Small tables with named rows and columns. After each table, cells are looked up by row and column.

Table redep
	gufazad	tipasu	tosafa	tanid	damo	kidab	pazu
kuz	-7.1	0.7	0.7	-2.4	-2.0	-3.9	5.9
sinul	-3.9	-0.1	-1.2	-2.5	5.4	-7.7	6.7
doz	-3.3	-0.9	-3.1	-2.5	3.2	7.1	2.2
lurada	-6.3	0.9	-0.5	-2.5	7.3	-4.3	8.6
nedazov	-2.6	1.4	6.0	-2.6	1.6	3.3	3.4
sapate	-7.0	-0.5	-1.6	-2.4	6.2	2.6	7.4
mimegop	-1.6	0.2	2.7	-2.5	1.2	2.6	3.7
larapof	-2.3	4.0	3.1	-2.5	3.8	1.3	2.6

lurada, tipasu => 0.9
larapof, damo => 3.8
lurada, gufazad => -6.3
sapate, kidab => 2.6
kuz, gufazad => -7.1
nedazov, gufazad => -2.6
nedazov, tipasu => 1.4
doz, gufazad => -3.3
doz, kidab => 7.1
sinul, kidab => -7.7
kuz, tipasu => 0.7
nedazov, tanid => -2.6
doz, tipasu => -0.9
lurada, pazu => 8.6
nedazov, damo => 1.6
mimegop, pazu => 3.7
Row with the largest damo: lurada

Table lim
,zaviva,vikado
sev,0.6,0.5
kek,-0.1,0.8
gabesop,0.7,0.5
zovobe,-0.3,0.9
busagas,0.5,0.1
kuf,-0.9,0.7
zonomo,-0.4,0.7

What is the vikado of kuf in lim? 0.7
What is the zaviva of gabesop in lim? 0.7
What is the zaviva of sev in lim? 0.6
What is the zaviva of busagas in lim? 0.5
What is the vikado of busagas in lim? 0.1
What is the zaviva of kek in lim? -0.1

vip =
,taz,leraku,suta,pil,suz,fus,lir
mubi,114,100,117,196,145,208,221
kif,127,163,177,190,130,200,161
zif,129,135,176,188,174,142,148
simare,152,155,158,130,123,142,53
zor,179,186,195,121,138,120,226
poref,179,181,170,127,109,127,207
feda,163,117,123,156,138,110,84
paz,164,156,178,101,104,134,143
davo,135,142,154,153,168,130,185
vived,140,106,122,203,176,130,119

davo, fus -> 130
zif, fus -> 142
zor, suta -> 195
feda, suz -> 138
mubi, taz -> 114
feda, fus -> 110
zor, taz -> 179
zif, suz -> 174
zor, fus -> 120
vived, fus -> 130
feda, suta -> 123
paz, taz -> 164
zor, pil -> 121
poref, leraku -> 181
simare, taz -> 152
kif, suta -> 177
zor, leraku -> 186
paz, pil -> 101
Row with the largest suz: vived

niped
|  | kof | bobipo |
|---|---|---|
| kiv | 0.363 | 0.664 |
| tir | 0.722 | 0.762 |
| fibotig | 0.179 | 0.684 |
| dum | 0.411 | 0.579 |
| zif | 0.726 | 0.761 |
| bupote | 0.349 | 0.359 |
| rez | 0.311 | 0.540 |
| bip | 0.635 | 0.164 |

zif, kof => 0.726
dum, kof => 0.411
rez, bobipo => 0.540
tir, bobipo => 0.762
kiv, bobipo => 0.664
bupote, bobipo => 0.359
fibotig, kof => 0.179
fibotig, bobipo => 0.684
rez, kof => 0.311
dum, bobipo => 0.579
bupote, kof => 0.349

dum =
	bakol	lemona	ferofan	rosigip	vop	dib	ledabu
galud	0.3	0.7	0.6	0.8	0.6	0.2	0.7
lag	0.8	0.4	0.5	0.3	0.5	0.9	0.4
miputi	0.7	0.4	0.7	0.6	0.5	0.7	0.4
susut	0.4	0.6	0.6	0.8	0.5	0.3	0.6
lotaro	0.8	0.4	0.5	0.2	0.5	0.9	0.3
muzete	0.6	0.6	0.4	0.4	0.6	0.5	0.7
masuz	0.5	0.5	0.7	0.8	0.4	0.5	0.3

dib of lag: 0.9
ledabu of lotaro: 0.3
ferofan of lotaro: 0.5
dib of galud: 0.2
bakol of miputi: 0.7
dib of muzete: 0.5
vop of galud: 0.6
lemona of muzete: 0.6
vop of miputi: 0.5
bakol of muzete: 0.6
lemona of lag: 0.4
dib of miputi: 0.7
rosigip of galud: 0.8

nunavuz
       kedule  sal  rim  zudetom  kivik  nebupim
pif       733  490  404      888    229      506
lefis     725  489  398      888    229      506
zipav     745  499  411      888    229      506

What is the zudetom of zipav in nunavuz?
888
What is the rim of lefis in nunavuz?
398
What is the rim of pif in nunavuz?
404
What is the kedule of zipav in nunavuz?
745
What is the kivik of pif in nunavuz?
229
What is the nebupim of zipav in nunavuz?
506
What is the zudetom of lefis in nunavuz?
888
What is the rim of zipav in nunavuz?
411
What is the sal of zipav in nunavuz?
499
What is the sal of pif in nunavuz?
490
What is the kivik of lefis in nunavuz?
229
What is the kedule of pif in nunavuz?
733
What is the zudetom of pif in nunavuz?
888
What is the sal of lefis in nunavuz?
489

dez:
|  | vov | sonuda | pigu | nipa | sura | kimet |
|---|---|---|---|---|---|---|
| tezo | 0.1 | 0.0 | 0.0 | 0.7 | -0.1 | -0.1 |
| kapifav | 0.1 | -0.6 | 0.1 | 0.0 | 0.3 | 0.0 |
| mamatas | 0.1 | 0.0 | -0.1 | 0.4 | 0.0 | -0.1 |
| boro | 0.1 | 0.0 | 0.0 | 0.5 | 0.0 | -0.1 |
| pobaf | 0.1 | -0.6 | -0.2 | -0.1 | 0.4 | 0.0 |
| kudena | -0.1 | -0.9 | -0.1 | 0.0 | 0.5 | 0.1 |
| fim | 0.1 | 0.0 | 0.0 | 0.0 | 0.3 | 0.1 |
| fis | 0.5 | -0.1 | 0.6 | 0.0 | -0.1 | -0.1 |
| padu | -0.1 | -0.7 | -0.1 | 0.1 | 0.4 | 0.0 |
| sufolez | 0.0 | -0.1 | -0.1 | 0.1 | 0.3 | 0.1 |
| novakos | -0.1 | 0.5 | -0.1 | -0.2 | 0.6 | 0.1 |
| zeganu | 0.1 | 0.4 | 0.1 | -0.2 | 0.4 | 0.0 |

sonuda of novakos is 0.5
vov of boro is 0.1
vov of tezo is 0.1
vov of kapifav is 0.1
sonuda of tezo is 0.0
kimet of pobaf is 0.0
sura of kudena is 0.5
vov of zeganu is 0.1
sura of boro is 0.0
vov of padu is -0.1
sonuda of pobaf is -0.6
nipa of mamatas is 0.4
sura of pobaf is 0.4
sura of fim is 0.3
sonuda of kapifav is -0.6

